Here is a tiny trained network, its code and every weight. The questions are about switching its units off for an input and a target symbol, where a switched-off unit gives its printed mean instead of its output.

import numpy as np


def w(rows, s, z=0):
    codes = np.array(rows[::2]) - 128.0
    scale = np.full(codes.shape[1], s)
    scale[-1] = z or s
    return codes * scale


def f(y):
    return np.maximum(y, 0)


def softmax(a):
    e = np.exp(a - a.max(-1, keepdims=True))
    return e / e.sum(-1, keepdims=True)


def log_softmax(a):
    a = a - a.max(-1, keepdims=True)
    return a - np.log(np.exp(a).sum(-1, keepdims=True))


def net(x, mask):
    ids = ['ΘΛΞΦΩαβγδεζημπστ'.index(c) for c in x.split()]
    T = len(ids)
    res = E[ids] + P[:T]
    r = res
    for j in range(2):
        rows = slice(4 * j, 4 * j + 4)
        q, k, v = (r @ M[0][rows].T for M in (Q, K, V))
        z = softmax(np.where(np.tri(T) > 0, q @ k.T / 4**0.5, -1e9)) @ v
        o = O[0][rows]
        res = res + np.where(mask[j], z, o[:, -1]) @ o[:, :-1]
    y = f(res @ A[0][:, :-1].T + A[0][:, -1])
    res = res + np.where(mask[2:6], y, B[0][:, -1]) @ B[0][:, :-1]
    return log_softmax(res[-1] @ U[:, :-1].T + U[:, -1])


Q, K, V, O, A, B = {}, {}, {}, {}, {}, {}
E = w([
[180,66,158,180,242,62,140,133,206,69,44],'Θ',
[105,212,125,164,76,104,192,57,141,80,32],'Λ',
[15,133,237,143,114,190,160,185,166,93,111],'Ξ',
[52,135,60,215,140,157,220,149,60,220,155],'Φ',
[167,155,233,86,116,39,99,84,165,112,80],'Ω',
[194,169,100,98,146,49,156,24,122,212,150],'α',
[68,145,136,79,199,182,195,135,89,178,45],'β',
[113,90,180,42,100,93,211,27,29,97,120],'γ',
[83,99,182,111,214,163,119,209,146,219,191],'δ',
[150,70,60,217,212,147,223,106,117,121,85],'ε',
[98,119,148,254,90,83,150,106,138,61,167],'ζ',
[87,209,171,112,61,83,128,133,96,180,190],'η',
[107,22,211,122,220,161,164,122,89,127,171],'μ',
[185,78,167,197,161,20,104,134,127,180,228],'π',
[138,189,121,247,143,106,104,173,203,196,107],'σ',
[87,176,109,93,203,124,92,68,190,58,187],'τ',
],0.0073)
P = w([
[2,109,217,124,93,52,51,203,59,140,92],'0',
[203,179,94,167,198,126,216,39,171,176,150],'1',
[201,176,109,170,193,112,209,43,156,181,138],'2',
[181,164,129,171,184,101,205,56,155,186,133],'3',
[184,156,152,180,206,98,199,55,161,175,125],'4',
[165,153,147,184,207,106,207,60,151,167,106],'5',
[161,164,147,179,190,105,198,66,131,178,119],'6',
[140,169,154,190,168,95,185,81,136,184,115],'7',
[145,183,150,197,161,80,187,72,123,171,102],'8',
[134,179,141,205,185,93,184,92,128,183,101],'9',
[124,163,170,199,172,80,172,92,111,165,77],'10',
],0.0051)
Q[0] = w([
[163,110,5,65,117,207,40,143,157,34,168],'H1',
[114,165,238,211,169,61,215,113,117,204,88],'H1',
[151,117,20,24,82,215,27,149,133,56,160],'H1',
[158,109,3,35,99,216,27,133,157,18,164],'H1',
[160,86,10,31,98,244,5,182,162,58,162],'H2',
[84,177,232,219,176,6,230,73,112,202,79],'H2',
[131,120,114,169,114,80,141,114,126,99,138],'H2',
[119,174,192,192,176,72,155,95,144,193,92],'H2',
],0.0061)
K[0] = w([
[221,212,96,119,192,184,218,35,216,138,176],'H1',
[39,72,158,105,74,53,10,231,45,120,87],'H1',
[212,176,128,154,172,182,215,57,214,131,159],'H1',
[227,217,86,133,194,209,233,35,231,137,201],'H1',
[246,191,55,149,197,178,201,52,223,143,190],'H2',
[3,60,213,104,70,68,42,223,41,116,48],'H2',
[78,110,149,48,122,111,119,76,79,70,154],'H2',
[64,97,141,142,105,79,33,193,72,117,108],'H2',
],0.0062)
V[0] = w([
[184,173,140,47,162,102,97,88,137,224,123],'H1',
[83,223,80,113,143,197,150,132,100,211,97],'H1',
[147,109,130,95,203,148,168,76,162,65,16],'H1',
[58,188,195,130,116,166,54,217,212,127,88],'H1',
[151,180,74,225,89,132,169,91,177,95,65],'H2',
[85,79,110,84,106,170,193,104,43,89,195],'H2',
[167,75,76,237,254,133,111,199,192,209,188],'H2',
[135,28,138,95,233,197,143,182,113,141,90],'H2',
],0.0069)
O[0] = w([
[63,235,93,30,209,90,129,148,150,59,174,108],'H1',
[46,79,33,15,120,74,181,139,254,210,70,84],'H1',
[177,202,217,127,162,72,195,173,122,198,52,44],'H1',
[232,79,77,70,75,120,139,207,141,94,123,254],'H1',
[91,87,229,146,48,152,240,107,202,135,144,56],'H2',
[110,103,119,130,165,151,39,64,129,202,53,69],'H2',
[82,74,103,202,94,16,159,106,109,71,171,88],'H2',
[135,102,118,146,187,27,124,172,62,170,63,81],'H2',
],0.0072,0.0051)
A[0] = w([
[111,87,125,165,158,126,164,1,169,194,149,254],'N1',
[139,68,23,59,115,202,34,83,174,135,157,158],'N2',
[93,198,42,35,191,89,89,176,169,55,179,225],'N3',
[151,135,198,145,137,78,242,164,106,218,68,194],'N4',
],0.0042,0.0025)
B[0] = w([
[51,84,145,170,112,133,150,54,168,185,139,208],'N1',
[58,99,115,148,60,154,49,117,162,96,3,193],'N2',
[104,188,118,95,200,121,169,147,199,27,142,252],'N3',
[53,182,205,147,108,76,158,193,174,152,20,182],'N4',
],0.0054,0.0042)
U = w([
[125,84,35,96,201,44,105,177,107,79,100,11],'Θ',
[127,171,116,130,108,122,155,84,110,104,95,25],'Λ',
[118,133,236,72,70,222,205,153,211,191,111,69],'Ξ',
[25,128,168,184,119,89,180,98,112,180,99,142],'Φ',
[161,171,222,161,105,60,145,156,90,85,84,96],'Ω',
[55,60,74,123,84,83,108,30,153,216,123,165],'α',
[88,136,88,31,171,65,174,185,145,194,66,87],'β',
[117,153,178,92,175,195,72,38,63,193,104,230],'γ',
[122,47,100,97,41,89,226,205,185,76,223,214],'δ',
[74,112,54,78,92,219,52,123,180,76,102,28],'ε',
[84,152,125,219,144,127,68,57,38,54,218,149],'ζ',
[225,237,154,52,160,199,147,210,70,92,204,142],'η',
[160,44,211,193,78,223,100,46,95,127,176,139],'μ',
[160,100,114,150,175,71,69,118,58,177,130,183],'π',
[228,76,81,124,66,151,84,209,121,181,70,124],'σ',
[3,214,169,95,230,89,154,58,197,94,203,199],'τ',
],0.0044,0.0013)

Each question gives the input, a string of symbols that net reads in full, and the target symbol t.
The units are the heads (4 rows each of Q, K, V and O) and the neurons (one row each of A and B). Each row of codes is followed by its name. A weight is (code - 128) times the scale printed after its matrix; where a second scale follows, it is the last column's (O, A, B and U).
mask holds one flag per unit, heads first, then neurons. A switched-off unit (its flag False) gives its mean, the last column of its rows in O or B, instead of its output. The means were averaged over made-up inputs and are rounded, as every weight is.
A unit's drop is (log p(t) with every unit on - log p(t) with that unit switched off) / (log p(t) with every unit on - log p(t) with every unit switched off).
The circuit of an input: a set's keep is (log p(t) with only the set's units on - log p(t) with every unit switched off) / (log p(t) with every unit on - log p(t) with every unit switched off). Starting from all 6 units, units are removed one at a time, each time the one whose removal leaves the highest keep (on an exact tie, the one counted first), for as long as the keep stays at least 0.8.
units of the circuit, in order: the units of the circuit, biggest drop first
most important unit: the unit with the biggest drop
heads that matter: for each layer, one digit per head in row order, 1 if its drop is at least 0.15 and else 0, layers parted by /
drop of u: that unit's drop, to one decimal
input σ ε σ π π σ δ Ξ, target δ: units of the circuit, in order => (H2; H1)
input η σ Ω η Λ Λ μ, target ε: heads that matter => 11
input π π γ η Λ σ Λ σ σ η α, target ζ: most important unit => H1
input σ Ξ η, target δ: units of the circuit, in order => (H2; H1)
input π η ε π η α Λ σ Λ, target ζ: units of the circuit, in order => (H1; H2)
input γ σ ζ γ ζ Λ Ω β Ξ, target γ: heads that matter => 11
input π σ η σ ζ Φ Λ π δ Θ, target ζ: units of the circuit, in order => (H1; H2)
input Φ η γ β η γ σ ε α, target α: units of the circuit, in order => (H1; H2; N1)
input γ σ η, target γ: units of the circuit, in order => (H2; H1)
input Λ σ ζ Θ Φ σ β α η Ω, target Ξ: units of the circuit, in order => (H2; H1)
input Ω Ω Ω, target η: units of the circuit, in order => (H1; H2)
input Ξ δ Θ π η, target σ: units of the circuit, in order => (H1; H2)
input β σ Ω Θ η σ π Θ τ μ, target β: units of the circuit, in order => (H1; H2)
input σ σ β σ Ξ ε π σ β δ Θ, target δ: most important unit => H2
input α Φ δ, target τ: heads that matter => 10
input η Θ η β π σ, target ε: units of the circuit, in order => (H1; H2; N2)
input α σ Φ γ π τ α Θ γ π, target τ: heads that matter => 10
input Ω η Ξ α, target η: heads that matter => 11
input Λ η σ ζ η α τ, target τ: units of the circuit, in order => (H1; N3)
input σ σ ζ, target δ: most important unit => H2
input δ σ π, target Θ: units of the circuit, in order => (H2; H1)
input σ η η Φ, target δ: drop of H1 => 0.3
input π Θ γ α ζ Φ, target ζ: drop of N3 => 0.0
input Θ σ π, target Ω: drop of H1 => 0.7
